Levels:
[ 190  -73   11 -198 -193  -95 -150   31    4  208  274  -64 -148   74
   -8  -14 -126  142  -32  -87  -21 -230   68  -72 -115   54   43   48
 -112   43   -6  -33  -96  200  -48  -25  110 -134   18  282 -131] | 7
[ -48   96   29  -62 -139  -55 -152   29   27  187   -9   -6  241  120
 -116  -76  164  -37  -25 -133   51  -96   71   73  105  -67  -95  -89
    1  -60    1 -131   94  -84   -8   80  -80   -3  103  195  113] | 19
[ -88  106  100  -94   27   13  167  -73   20  -81   73 -152   -3   32
  -71  131  -43  146   72   24   28   45 -183   28  -65   85  -35  237
   86  -97   84  -47   43  -41   73  -59  105  -89  -13  120  -38] | 14
[  51 -138   81  353  236  217  104  130  -99 -121 -334   54  200  -23
   47 -143   69  -38  137   70 -180   -9  136  136  -28  -86 -116   77
  143   39 -386  176  121   58  201 -128 -159  181   58 -300   76] | 37
[  54  -20  -15  -12   81   48   42  -64  -57  -36  108 -108  -15   15
  -92   -9   24   65   84  101    9  -67   30   75   38   23    6  125
   73  -60  -78  -31   34   10  111 -134   64  -37  -89  173 -100] | 12
[ -45   39   -3   75  112  107   59    4  -49   -7  -65  -36  153  100
 -122   27  117   43   80   46    3  -27  -18  110  103  -23 -102   58
  123  -89  -93  -24  113 -104  144 -104   -2   66  -53   43   30] | 9
[ -77  222   23  -39  258   -3   51 -134 -144 -296   23 -291 -143  -56
  -97 -107  136  -79   33  -23  145  126   42    4  -57  -96   24  191
  267   78   35   15    4   56  -33  -55  -33  -38  152   38   -5] | 22
[  19    7 -100   16   40   53  123  -20   -6  -23   57  -59   45  -39
 -168   34   74   21   43  184   85  -22  -72   15  113   63  -35  107
  168  -79   71   22   64 -127   49  -74   33  -51 -124  128  -50] | 7
[ 127  -14  -59  109    1   -5  102  -57  -80  -15  -62   36   22 -102
  -49 -129  193  -53  -67   61   97  -19   39   -9  139 -209   -5  -52
  205  -69  -53   53  195 -120   -7   30  -59   95  -46  -21   62] | 37
[  42  -37   66  -23 -102   34   84  -65    0  -69  125  -95 -114   -7
  -91   17 -148  151   73  116  -34   10 -147   89  -84   53    6  209
  111    7  113   44  122    5    4  -34   23  -82  -79   51  -47] | 46
[  83 -184   98  197   56  132  182   58  -61  -46  -75   40  104 -102
   75    8  -43  101  128  149 -157  -51   -5  110   -3   46  -21  202
  -26  -46 -174   34  158   25  100 -109   44    5 -107  -46  -13] | 34
[ 121 -154   35  242  210  123  173   39  -59  -78   61  -14   -5 -264
   42  -13   -5  -74  148  262  -39  -55   35  -28  -24   78   -4  217
   43   27 -149   30   -7   74   76  -70   31  -29  -80  -40 -149] | 19
[ 110  -79   55  124  -78 -126   52   35 -145  186  179  137  -46 -233
  198   98  239   23  -41  -81  139  -47   -3 -119  207 -306   -1   64
  -16 -124   28 -193  278  -90 -143  112   69  123 -104    2   17] | 3
[ -86   77   -8   -8   75   99   64  -43  -84  -73  -66  -78  122  117
 -110   58   96   46   33   39   65    9  -40  132  103  -10  -60  115
  120 -150  -78  -34   68 -132  148 -158   55  107  -76   84   21] | 9
[ -10   58  138   95   95   78  -10  -94 -276 -140  138  -68 -163  -53
   70   59   44   40   17  -44   89   18  -48  101   23 -148   52  231
  -18   36   68 -157  194   -9 -130  -23  141  127  -50  -40   58] | 37
[  58    1   29  -36 -199 -100   42   48   62  145   89   25   -2  -50
 -113   -6   -1  126  -31    4   19  -37 -131  -42  -21    1  -58   30
  100   52  229   -8  145  -39 -138  154  -45 -156    8   68   54] | 40
[ -85   92   72  -22   50   -2   -5 -117  -50 -174  -22 -148  -24   71
 -131  -63   36  127   72  -49   72   93  -28  150  -23  -98    0  156
  240  -43   17   27   88  -53   96  -44  -76   48   46  -33   31] | 32
[  21  -86   43   97   99   16   28  131   29   66    4    4   44  -36
  -82   27  -29  120  126   73  -45  -38  -10    1  -92   78 -109  126
  137   50  -88   44  -88   83  140  -44  -71  -41    4  -72 -112] | 11
[  -3  124   40   46   -5   67 -100 -100 -111    1   55  -42   72   29
    2  -46  162 -192  -48  -82  169  -71   54   30  120 -174   -1    6
   -3 -107  -53 -111  102 -120  -27   39   34  203   64   74   83] | 15
[  43  -99   37   18 -112  -40 -219  151 -213  162   56  103  -27   14
  -10   -1   15  101  -65  -42   38  -92   92  119   12  -48  -41   56
  -39  101  -30 -141  -21   79  -81  -48   11   99  -81   10   -5] | 43
[ 160   -5   15  -37   65  -69 -121  279 -150  217    4   19  -73  -66
  106  -51   32 -104 -157 -133   -5 -200  189 -243 -209   49  -83  -26
 -102  270 -154  -23 -292  354 -165    3   47  -67  207   51  -59] | 14
[ -77  137   30   83  207  145   71  -24  101 -164  -54 -192   66   56
 -241  -72  -33  -56  158   98   -4   36  -79   22 -139  123 -109  132
  264   91   28  157  -53    3  122    3 -130  -84  167  -66   -9] | 16
[  -8   34   27  -31  -58  -18   91  -90  -11  -26   -4  -12   18   14
 -108   31   31  124  -27   33  116   19 -114   56   33  -52  -10   82
  169 -145   28   -4   50 -141   99  -13   25   74  -77   13   -1] | 30
[ -87    2   72  111  159   49   27   79 -220  -47  -47  -20   41   16
   67  104  160  114   81  -73   14   48   24  109  102 -144  -77  197
   75  -48 -110 -107  166  -14   48 -147   35  142  -57  -67   41] | 1
[ 161 -103   70  182  -83  148  -62   68  -22  159  -48  141   84   98
  -26  -63  -57   -5  -10    1  -84 -186   -1   48  -43  -62  -92  -81
  -21   31 -152   61   92    3   57   45  -32  163    6 -126   67] | 42
[ -39   35  -27   53   72  155  109   -1   71 -144 -137 -122  100  122
 -147  -23  -29   31  109   73  -21   25  -67   62  -34   46  -80  140
  252  -79  -81  225   37  -70  189 -122  -85   53   48  -72   14] | 0
[ -67   32   23   62 -197  159  -94   -7   60   20 -120   25  273  163
  -39  -12   21 -122    3  -56   79  -66  -26  113  110  -51  -56   47
   22 -227  -81   77  104 -229  103   -6  -55  272   58  -30  141] | 2
[ -91   52   80   88   80   72  -10  -34  -63 -125  -83  -75  117   -9
  -41  -49   75  -50   70    2   69   47   31  122   19  -52  -31  152
  119  -68  -96  -12   35  -65   97  -44  -63  125   59  -53   35] | 24
[ -99   61   45   10 -170   70 -206  -25 -113 -146 -153  -99  155   86
   -1 -200   77 -173  -23 -101   67   51  153  231   75 -150   13  108
   75  -61  -89   40  145  -76  -37  -54 -157  215  136    3  173] | 45
[ -98  142  -69   36  -68  111 -115  -41 -264 -236  -37 -114    7 -119
  -26 -115  142 -364 -136   90  264   90   63  109  154  -79   59  184
   86   18  134  -33   92 -152 -264  -36  -13  199   25   40  145] | 47
[ -33   68   31   92   75   92    9  -45 -246 -167   13  -63  -14 -140
   54  -13  122 -162  -52   47  164   22   33   59   97  -71   58  202
   -5   -9   31 -100   93  -74 -151  -38   98  134  -17   18   76] | 31
[  -5   61   62  -90  115 -170   48 -132 -133 -178   89 -210 -175 -126
   73  -78  168   85   45 -106  124  125  115    7    7 -257   72  202
  238  -89 -106  -44   68   83   68  -96  -36   20   53   74 -102] | 14
[  60   80   30 -113 -105  -84   -3 -148  143   92  192  -65  -86   97
 -259   -9  -57  194   20   -7  103  -62 -165  -16  -74  -15  -26  -18
  214  -47  168   13    4  -78   93  126  -27  -87    2   90  -63] | 26
[ -29   75   46  -64  -41   38  -50  -68 -163 -110   25 -115  -50   80
  -56  -29   12   62  -28  -42   57    4   -3  144    9  -50   30  149
   47    3   45  -49  109  -16  -61  -83   60   46  -10   94   68] | 39
[ 117  -26  200  187  -39   22  136  334   10  249 -116  181   59 -160
  196   86  -71  -46 -104 -125 -118 -135 -132 -313 -280   76 -176   36
 -143  254   37   48  -34  202 -255  255   23  -77  255 -255  132] | 34
[ 100  -67   31  -33  -40   -6  114  -23 -119    5   49   -3  -75  -23
    0   43  -20  179  -36   56   -3  -58  -48   47   -2  -10   26  125
   23  -51  -33  -36   76   15   18 -102  135  -10 -141   96  -40] | 36
[ 280 -249  184  313   21  168   80   76 -161  227  242  231 -131 -125
  168  161 -141  126   61  107 -140 -260 -117  -33  -55  -19  -27   95
 -265   89  -69 -144  182   94  -70   64  236   82 -204 -119  -54] | 40
[  47  -76  146  169  113   60  161  114  -48    6 -189   29  100   19
   53  -26   28  173   99  -50 -206  -11   -2   59  -89  -74 -124   82
   87   49 -199   67  183  102  106  -49  -64   -8   57 -153   75] | 37
[ -53  172   33   81   41   33  -60  -63  -96  -20   35  -70   97  -29
  -18  -60  246 -210  -14  -97  163   -5   38   -1  150 -202  -40   20
   68  -46   49 -112  198 -134 -111  104  -40  117  121   48  140] | 12
[-126  109   44 -140  -75   24   33  -70  128  -68   62 -170   29  175
 -225   83 -118  198  108    6   41   42 -196   93  -82  127  -56  202
  194  -96  149   66   -6  -90  137  -47  -12  -75   22   86  -28] | 7
[   6  -46  129  180  209  109  119   70 -172 -124 -120  -50   18  -25
   54  -22   42  113  121    3 -149   24   34  115  -55  -58  -66  190
   66   95 -153    9  178  113   38 -113   -7    5   18 -116   55] | 37
[  46   41   63  -48  -62 -144  121  -88 -122   -1  267  -34 -192 -282
   70  108   79   33  -77   39  224   27 -127 -125   45  -81   85  211
   23  -50  234 -184   83  -55 -206  109  161  -55  -87  118  -60] | 26
[ -48   81   64   42  197   11   53  -37 -195 -103   20  -90  -57  -22
  -57   24  124   96   37   -8   66   45   -7   82   21  -85  -29  149
  129   34   -8 -112   82    8   10  -74   50   19  -30    7    7] | 28
[ 115  -79  -24  150   83  136  108   11  -19  -39  -91   18  109 -101
  -13  -77   23 -150    6  179   27  -94   60  -16    4   38  -17   55
   69  -76 -225  101  -72  -23  136  -77    5  111  -24  -22  -62] | 22
[  22  -34    3   70   29   -6  130   -9  -50  -63  -67   -9  -25  -35
 -116  -29   51  143   35  100   19   78  -73   81   15  -94  -65   89
  292  -28  -18   73  127  -61  102  -57  -89   37  -91  -96  -14] | 44
[ 144  -38   12  117  -54  273  101  -69  -22  -24  151   24  -75    4
 -124   91 -236  -43  -13  260   31 -175 -233    2  -75  213   22  138
  -71   21  137   65    5  -95  -51   13  212   39 -144    7  -21] | 38
[ -20   57   42   85  -34   78  -46   53   68   83   50  -26   96   87
 -118   13   23   11   93  -50   -1  -66  -85    0    7  -13 -113   52
   86   27  109   33  145  -68  -26  100  -78  -10   98  -28   88] | 2
[-152   36   74  -22   34  -11  -42   42  -49  -84   -2 -140   78   56
  -60   25   51  140  148  -62   -2   82   13  154   17   -9  -55  248
  127  -32   10  -38   93    1   64 -101  -69  -24   40   44   11] | 6
[  80  -91   14   77  -16  256  104   41 -119  -68  -13    0   17   29
  -42   72 -194    4   -4  234  -71 -125 -100  107  -64  237    0  206
 -104   20  -40   51  -16    4    3 -169  196   33 -154   53  -17] | 41
[  -9  -45   31  -19   85   24  144   12   34  -83  -48 -135   75   19
  -64  -11  -14  149  147   80  -98   14   10   84  -47   75  -46  194
  145  -75 -146   75   22   58  201 -173  -24 -101  -16   99  -90] | 11
[  86   29    3  118  147   94  145  -42 -140  -14  161   -6 -105 -154
    3  114   67  -81  -17  146  140  -66 -105 -104   48  -14   -6  133
   28  -20   45  -88   33  -57  -54   -4  177   58 -112   24  -69] | 12
[-142  241   42  -66   98  -46  -53  -38  -60  -71   26 -176    2   69
 -142  -18  161  -10   17 -137  142   79  -30   12    1 -101  -79   88
  209   43  130  -67   59  -37  -51   45  -71  -20  162   46   78] | 12
[  72  -86   -3 -189 -223 -237 -128   17  -44  134   21  -12   34   -2
   -2 -130  101  171  -74 -126   52  -56  188   77   51 -129   44    6
   65 -103 -120  -68   -5   63   47  -60  -60  -24  -10  220  -49] | 29
[ -19  114   24   69   44  165   33  -59   -6 -156  -25 -115  -42   85
 -208  -54  -87  -28   35   87   39   19 -145   63 -106   51  -55  112
  213   94  125  144   52  -60   -8   22  -53   25   69 -104   69] | 42

Stage of each row:
[-104   49  -58 -140  100   91  -66   14  -65   71  -67 -159 -243   46
 -149   66  222 -134  206  -75  -45  -19  -83  -33 -263 -269  232  164
  265  -28   13   87   16  -69  195   30  113  -47  -99   11   27] | 0
[-113  218  -51  -33  107   12   43  228  -69  -84 -198  180 -135   73
 -197  -47   52  -60  119  178   54   99  240  -93    2  -24  -45  -89
 -318 -153  166   22   60  306   10   82    2 -315  -70  223  -23] | 6
[ 316 -152  100 -139  -70   30  156  -13   36  320  103  126  346 -137
  259 -301  -31   86 -250   26 -256 -165  -80   63 -120  494  128  218
  338   -7  -67  174 -278   97 -280 -101 -240  433 -127 -231  315] | 11
[-105  -69  -45  -90 -138  117  -67   62  133   -1   87  -36   46  -50
   -8  176  141  -10   32   20   75   14 -120  -81 -187 -322   97   98
  188   33   32  177   34 -116  264   -7  -28  117   98  -56  -31] | 29
[  64   91   46  -72   42   66 -202  -60   97 -259   -7  128  134   78
 -128 -297   20  103  -96  178  288  276  184  291  765  287 -357   92
  -88  158 -232  -51 -331  255 -118  101  102 -190  175 -477  131] | 21
[ -76  137  -35   33  -44   -8  121  177  -51 -161   63   30 -110 -120
  -64  -39   -9   26   49  199  -58  110   40  -85 -332 -185   38 -138
   71  183  100  124  -16  114   77   84  -30    4  -23  294   82] | 19
[ 171   24  -56 -423  130 -376   35  433   15  333 -380  317  332 -105
   52  -59  329  -57 -128   -1 -201 -332  381  -87  328  115 -271   72
  -97 -166 -108  -49 -535  360 -104  -83 -261  193 -328 -227 -268] | 29
[ -15  -18  -33   44  -60   53  198  172  -34  213 -149   83   17  -65
   54   12  -31  -19   26   22 -107 -127  -16 -211 -317  -57   85 -131
  -32 -153  244   75  152   47   33  105   55   65  -86  379  106] | 7
[   1  106   36   29  137  103   85  118  -31  -85  -73 -152 -149  -11
  -27 -184   14    4   43  136  -82   20   50 -130 -279  -13  167 -191
  171  155  -19  140   20   89   48   81    5   82  -76  292  278] | 10
[-189 -105  -82 -151 -186  101  -35  101   84  -63   87   74  -34   82
  -89  205  103   22  -64  193  138   -2  -79   82 -140 -250   87   90
   58    9  -90  216  -55  -86   88 -137 -190   -8  216 -269 -164] | 3
[ -57   30  -36   36   57 -170  170  135  -71  149 -292  112 -172  -34
  -81   14  -59  -80   40   96 -137   35  233  -94 -200   -6 -138 -129
  -34  125   85   -9  127  168  -16    5  111 -127 -234  179  166] | 30
[ -30   11   90  -12  103   68  199   73 -102  164 -146 -159  -35  -88
   40   25  -11 -145  -98  -67 -134 -136  -30 -177 -295 -207  120 -120
  130  103   35   20  135  -70   36  196   87   54 -228  322  225] | 4
[-126  226   75  147 -230 -107   18  -47  190 -152  214  280  225 -304
  -58  -46  -13 -110 -274  -89  295  409  139  172  144  -58 -473  135
 -482  155  247 -282  122  208  110  248  -12 -416  -28  202 -153] | 20
[-151 -111  -48 -114 -165   67  -76   12   40  147  -61  -21    0  -43
  -34  219  147  -74   67 -128   94  -42 -155  -75 -198 -299  139  141
  133  -83  101   34   68 -155  224   53   70   27   78  -23 -100] | 1
[ -87   34    3 -130  -32   61    0  137   25   35  -49   93   10  -20
  -45   62   73  -40    6   98  -26  -10   25 -128 -287  -71  196   42
  -28  -71   94  138   62   88   71  -38 -165   -7  -16   62   -3] | 5
[ -32 -219  -21 -359 -441  161    4  132 -151    4  119   84  591 -171
  315  168  -24  103   53   22  111  138   10 -362   26   25  262  137
  178  -79  214  260 -137   28  -22  150 -179  463  274  -84  217] | 29
[  78  248  447 -418  375   30 -322    4 -126  -59 -286 -171  311 -249
  -48    6  205 -224  -50 -219  -51   58   42 -447   12 -102  564  258
  243  141  -98  -38 -197  178  174  280 -182  107 -312  -63  274] | 1
[ 198  337  169 -208  290 -320   -7  151 -213 -232  106  170  -33 -165
 -198 -345  186  -66  -96  171  -85  199  199  279  129  200  -63  379
  212  296 -205   -7 -748  457 -212   38 -380  -88 -274 -317   -4] | 18
[ -88   32    0  308 -304   63   74    6  131 -242   -1  326  190   -4
  -63  -74 -178  156 -157  206  541  426   93  170  697   92 -585  -86
 -409   -8  102  -72  -59  186  -26  239  205 -350  364  -45   38] | 12
[-130  -12  -88  -62  -83  101   43  111   -6  -12   86  -59 -104  -46
  -38  134   74  -37  100   69  -44  -12  -86  -85 -387 -335  136    2
  170   69  112  161   98  -83  185   43   15   66   19  149   22] | 26
[ -75 -143  -14  -55 -162   81  -84   15  180  107   17   52   65  -53
  -18  194   75    9  -57    3   56  -73 -170   -7 -158 -256   44  102
  150   23   13  110   55 -148  213  -37    3   93  105 -163  -62] | 28
[-173   -2  -61 -124  -99  104  -55   89   71 -123  103  -67  -65   28
  -49   53  153  -27   15   93  136   90    1    6 -227 -179  127   51
   74   74  -23  153    0  -23  148  -36 -165   14  135  -18  -57] | 5
[-104    1   -5  -87  -25  125  -38   42   95   15   27  -70  -27   -3
  -38   79  163  -69   12    2   62   11  -85  -63 -204 -217  149  103
  127  -12    8  135   44  -63  194    2  -61   26   17    6   -4] | 4
[ -61   28  122   66 -250 -278  148   67  -44  166  -49  602  195 -251
 -112  284 -168  -95 -229   54   73  180   34   55  -82  -58 -236  320
 -338  -56  319 -114   26  228  -68   53 -165 -356 -110 -109 -168] | 29
[ -96   91  -37   15  -33  -15  113  155    5 -125  -12   72  -83  -64
  -61    7  -34   20   -9  239  -35  108   99  -68 -201 -154  -55 -149
   10  200   28  123   26  114   50   23  -18  -42  -29  157  100] | 22
[  28  104  194  359 -207  297   41 -276  119 -196  335   38  213 -207
   -3  -92 -181   30 -157  -57  346  429 -301  108  253  -93 -183  176
    1  105  202  -29  131  -55  144  394  293 -205  175  122  302] | 17
[  68  217   97  -30  170  -61  -35  118   84 -190  -45  -35    1 -112
  -64 -285  116   14  -84  129    1  127  169   -3   47   75  -64  -89
   80  262 -151   21 -232  242   46   66  -92   21 -115   79  136] | 15
[ -59  -17  -74 -125   -2  105 -113   87  103   23  -20  -64  -85  -14
  -44   13  120   16  124   59  -94  -87  -55  -94 -324 -163  191  -35
  196   54   30  137   65  -37  193  -33   26  138   21   46   40] | 24
[ -23  -18  -18  -19 -160   22  -27   89   97  -51   66  103   64 -115
   -9    3   19   93  -17  126   25   39  -80  -22 -162  -99   30  -10
  118   94   48  113  -81   26  103   11  -41  114  119    1    4] | 20
[-111 -158  -25 -116 -217  101  -91   43   94   38   92   42   57  -48
  -38  241   59   19  -47   32   70  -67 -183   15 -216 -304  122  116
  164   37   16  142   16 -164  175  -26  -65  102  176 -190 -103] | 29
[ -74   52   -8  103   20 -158  194   97  -18   54 -162   86 -116  -93
  -43    9  -55  -72  -58  103  -38   94  145  -25 -126 -111 -240 -104
   -8  235   49  -33   58  104   25   85   99 -122 -181  177  132] | 25
[  26  150  135    8  146 -279 -264 -130  381  -30 -191  141   74 -128
 -119 -296  157  -83 -267  -85  199  262  316  273  438  298 -515  129
 -189  364 -234 -331 -130  276   88  -18    6 -274 -170 -311  -23] | 22
[-149  -18  -94 -179 -156   58  -48  134   58  -97  181   38  -17  -17
  -86  173  159  -20    7  124   59   47  -17   47 -227 -300   72  135
   93   57   -3  198  -56  -23  157  -88 -186   21  105 -146 -153] | 30
[ 102   64  171 -240  -24 -357 -130  -85  -29  -91   50  193  218 -239
   55 -294   49  -34 -160   34   43  404  290  177   81  529  -89  422
  191  447 -137  -85 -453  379 -201  -61 -382   68 -124 -454  196] | 22
[ -60 -269   31 -228 -409  -45  -24   91   16  382 -290  259  558 -224
  231  315    2    2  -90 -219  116 -100  -50 -360   90  -61   58   93
  -77 -256  260  -55   20  -45   81  155   22  239  112  -27  -52] | 0
[ 166  299   79    4   95 -302  -70   28  120 -127  -46  275  162 -173
  -16 -469  192    5   39   53  156  512  368   77  383  552 -327  318
  -42  110   31  -78 -424  574  -25    0 -166 -110 -178 -114  150] | 15
[ -31   27  -28   73 -107   50   -1  110  181  -69   67   63  -25  -66
  -45  -72   61   84  -67  130   65   16  -59   40 -182  -83  -24  -85
   30   63   13  100  -36   33  132  -19  -65   41  111   98  -48] | 13
[ -59   65 -106  -97   51   65    3  136   66  -19   36    5 -163   23
  -95   -9  120   -9  100  173 -136  -40   19  -14 -315 -161   93   -8
  137   62    4  187   22   49  120  -93  -36   26  -63   31   23] | 24
[-162  -50  -23  -72 -138  142  -34    5   76   30   77  -52   -4  -29
  -52  232  164  -77   13  -43  138   31 -199  -43 -173 -399  128  178
  159  -39   39  134   50 -177  258   36    9   -3   88  -54  -84] | 1
[ -87  -55  -38  -79  -98   56  -23   77   51   51   10    9    2  -59
  -24  146   87  -30   48   19    8  -16  -79  -78 -227 -257   85   71
  149   31   78  117   40  -62  186   25    3   72   28    1   -3] | 28
[  23  -24    8 -265  179 -112 -206   35  267  -44 -143  149 -117  219
 -166 -269  137   53 -265  342  -19  -26  315  375  169  452 -119   76
   -5  256 -532  102 -280  252 -211 -456 -382  -75  -10 -737  -22] | 6
[-254  -66   33  -35 -467 -222   49  140 -180 -111 -240  506  336 -133
  -24  403 -123   36   12  141  510  493  148 -204  439 -120 -239  191
 -302  -88  272  -17 -179  229    7  195  -52 -252  307 -190  -97] | 0
[  49  186   81   73  204  -87   93  133   54  -28 -175   -9  -97  -84
  -81 -270   22  -41 -157   80  -75  -15  201   24  -47   75 -164 -227
  -85  210  -83  -91  -44  213  -25  108   18 -100 -220  262  127] | 12
[-141 -184   -9 -146 -213  153  -53   21   67   53   83  -32   56   -6
   -6  230   79   -7 -103   17  106 -103 -223   21 -211 -300  189  110
  181   16  -50  152   -5 -223  128  -17 -101  118  198 -195  -96] | 3
[ -63  111  -42  149   19  -56  212  186  105   63 -142   90 -132  -66
  -31  -99  -22  -27  -83  134  -88  -10  160  -86 -321  -24 -133 -272
 -177   67  112   16  193  151   49    8    1 -104 -161  434   64] | 10
[-124  -78   58  102 -454   13  -34    9  -11 -251  174  415  240  -90
 -137   70 -254  150 -347  169  486  228  -49  391  451   11 -395   32
 -429   70   73 -170 -182   85 -191  242  -39 -339  493 -277 -237] | 13
[ -59   66   16 -377  147 -277   57  365 -140  204 -536  297   24  -16
  -93   97   40  -81  -65  215 -296 -211  408 -274 -201   87  127 -158
 -206  -19  -47   32  -83  354 -176 -162 -264  -40 -308  -29  -40] | 1
[ 131   84  146 -190  173 -133  121  104 -261  108 -251  131  143  -52
   12 -206  -29  -88  -86   45  -82   46  253  -50  206  333  -11  120
   14   40  -27  -43 -289  331 -297  152 -100  -22 -242  -93  277] | 5
[  37  185   34  132  129  125  125   -6    3    0   62 -182  -74  -94
   16 -257  108 -118   64 -123   15  139    6  -57 -141  -17  -10   23
   97   31  155  -11   81   79  134  254  148  -41 -184  439  254] | 9
[ -35    7 -172  -91 -134 -217  255  330 -137  141 -204  307   59  -85
   54  -12  -44   36   65  199 -145  -23  292 -140 -110   77 -208 -168
 -158  -39  214   40  -86  281 -142   23  -25   37 -109  229   10] | 23
[  65  -30  -16 -572  -60 -345  -91  424   26  103 -184  530  390  -83
  -18   59  164   62 -292  294 -162 -253  363   54  159  196  -91  125
 -207  -18 -205   74 -563  397 -269 -289 -622  145  -69 -591 -380] | 25
[  12   83  -16   -6  -91   31   24  147   21  -80   74   76   18 -128
  -14 -105   35   79   46  124  -35   54  -28  -77 -268  -21  115  -45
   90   35  125  122  -85  126   72   50  -78  108   47  201   50] | 15
[ -93   29  -30   39 -109   45  -57   97  194  -56   66   77  -73  -45
  -90  -15   90   37  -51   99   89   20  -56   54 -286 -106   38  -21
  -34   25   49   76   41   28  168  -56 -126  -35  117   83 -128] | 10
[-126 -122   -9 -173 -154  169 -101   29  106    5   75   -1   57   32
  -39  190  122    1  -60   70  113  -43 -172    3 -141 -243  199  146
  158  -22  -72  195  -26 -145  145  -72 -131   83  183 -255  -81] | 3
[ 153  148  382  -97  209  215 -460 -214  348  -27 -175 -117  336 -218
  -10 -336   10  -20 -264 -235   31   11    9 -139  128  301  217  -63
  -78  187  -98 -234  181  120  160  212   75   27  -82   24  307] | 14
[ -26  232   89   24   20 -289  155  200 -116  -40  -85  311 -110 -249
 -139  -77 -128  -49  -98  196 -215  110  205  -43 -526   71   22  -71
 -173  222  189  -59    4  356 -113   13 -225 -192 -256  312   20] | 17
